Here is a tiny trained network, its code and every weight. The questions are about switching its units off for an input and a class, where a switched-off unit gives its printed mean instead of its output.

import numpy as np


def w(rows, s, z=0):
    codes = np.array(rows[::2]) - 128.0
    scale = np.full(codes.shape[1], s)
    scale[-1] = z or s
    return codes * scale


def f(y):
    return np.maximum(y, 0)


def log_softmax(a):
    a = a - a.max(-1, keepdims=True)
    return a - np.log(np.exp(a).sum(-1, keepdims=True))


def net(x, mask):
    res = np.array(x, float).reshape(1, 6) / 4 @ E
    y = f(res @ A[0][:, :-1].T + A[0][:, -1])
    res = res + np.where(mask, y, B[0][:, -1]) @ B[0][:, :-1]
    return log_softmax(res[-1] @ U[:, :-1].T + U[:, -1])


A, B = {}, {}
E = w([
[124,134,176],'x0',
[126,134,170],'x1',
[228,19,155],'x2',
[128,128,109],'x3',
[132,116,44],'x4',
[9,1,118],'x5',
],0.0068)
A[0] = w([
[11,73,134,91],'N0',
[54,25,94,95],'N1',
[99,158,141,189],'N2',
[85,174,82,109],'N3',
[50,178,100,117],'N4',
[66,161,126,111],'N5',
[197,180,94,100],'N6',
[84,161,191,170],'N7',
[209,195,87,80],'N8',
[190,66,129,148],'N9',
[29,227,111,92],'N10',
[160,158,121,200],'N11',
[207,202,194,189],'N12',
[219,38,175,159],'N13',
[35,38,110,88],'N14',
[222,246,97,101],'N15',
[127,121,68,163],'N16',
[141,105,128,254],'N17',
[110,146,181,131],'N18',
[51,218,118,102],'N19',
[115,135,254,214],'N20',
[189,173,130,69],'N21',
],0.0084,0.0078)
B[0] = w([
[116,254,214,191],'N0',
[128,221,191,195],'N1',
[150,153,37,199],'N2',
[181,155,116,168],'N3',
[192,219,122,185],'N4',
[175,214,125,164],'N5',
[45,202,203,175],'N6',
[162,162,46,197],'N7',
[82,177,197,181],'N8',
[174,232,110,188],'N9',
[241,170,147,206],'N10',
[82,163,116,209],'N11',
[73,168,125,249],'N12',
[205,225,99,225],'N13',
[120,244,201,194],'N14',
[81,161,176,224],'N15',
[93,162,87,172],'N16',
[78,249,24,254],'N17',
[135,104,101,157],'N18',
[231,158,140,197],'N19',
[90,140,40,241],'N20',
[102,169,177,154],'N21',
],0.0065,0.0076)
U = w([
[116,140,93,246],'0',
[86,148,235,134],'1',
[250,139,124,52],'2',
[113,134,95,254],'3',
[108,135,78,149],'4',
[106,135,80,111],'5',
[125,89,159,21],'6',
[135,69,186,12],'7',
],0.013,0.0039)

Each question gives the input, the list of numbers given to net, and the class t.
The units are the neurons (one row each of A and B). Each row of codes is followed by its name. A weight is (code - 128) times the scale printed after its matrix; where a second scale follows, it is the last column's (A, B and U).
mask holds one flag per neuron, in row order. A switched-off neuron (its flag False) gives its mean, the last column of its row in B, instead of its output. The means were averaged over made-up inputs and are rounded, as every weight is.
A unit's drop is (log p(t) with every unit on - log p(t) with that unit switched off) / (log p(t) with every unit on - log p(t) with every unit switched off).
The circuit of an input: a set's keep is (log p(t) with only the set's units on - log p(t) with every unit switched off) / (log p(t) with every unit on - log p(t) with every unit switched off). Starting from the 12 units with the biggest drops (on a tie, the unit counted first), units are removed one at a time, each time the one whose removal leaves the highest keep (on an exact tie, the one counted first), for as long as the keep stays at least 0.8.
units of the circuit, in order: the units of the circuit, biggest drop first
most important unit: the unit with the biggest drop
top k neurons: the k neurons with the biggest drops, biggest first
drop when u is switched off: that unit's drop, to one decimal
input [-7,-6,6,-2,2,-5], class 5: units of the circuit, in order : N10; N19; N6
input [2,4,-6,-6,6,-1], class 2: units of the circuit, in order : N10; N19; N4
input [-2,4,-7,-3,7,7], class 1: units of the circuit, in order : N0; N14
input [6,1,6,2,-7,-7], class 1: units of the circuit, in order : N12
input [-1,5,-8,7,8,-2], class 2: units of the circuit, in order : N10; N19
input [-7,2,-7,-7,2,8], class 1: units of the circuit, in order : N0; N14
input [-1,-6,-7,6,0,-8], class 1: units of the circuit, in order : N15; N8
input [3,2,-3,1,1,-7], class 1: units of the circuit, in order : N15; N6
input [-8,4,6,-8,-1,-4], class 3: top 2 neurons : N10; N19
input [-6,-3,-7,-2,-2,-8], class 1: units of the circuit, in order : N15; N8
input [8,4,-5,-6,-5,-5], class 5: units of the circuit, in order : N20; N7
input [-6,7,4,4,2,-6], class 0: top 3 neurons : N0; N14; N1
input [-3,-3,-7,6,-7,0], class 2: drop when N19 is switched off : 0.2
input [7,-5,2,-2,-6,-3], class 5: drop when N17 is switched off : 0.0
input [-4,0,4,-6,-3,-6], class 1: drop when N12 is switched off : 0.1
input [-5,-1,-7,-2,-5,-4], class 2: drop when N19 is switched off : 0.5
input [8,-1,4,2,-6,-1], class 5: most important unit : N20
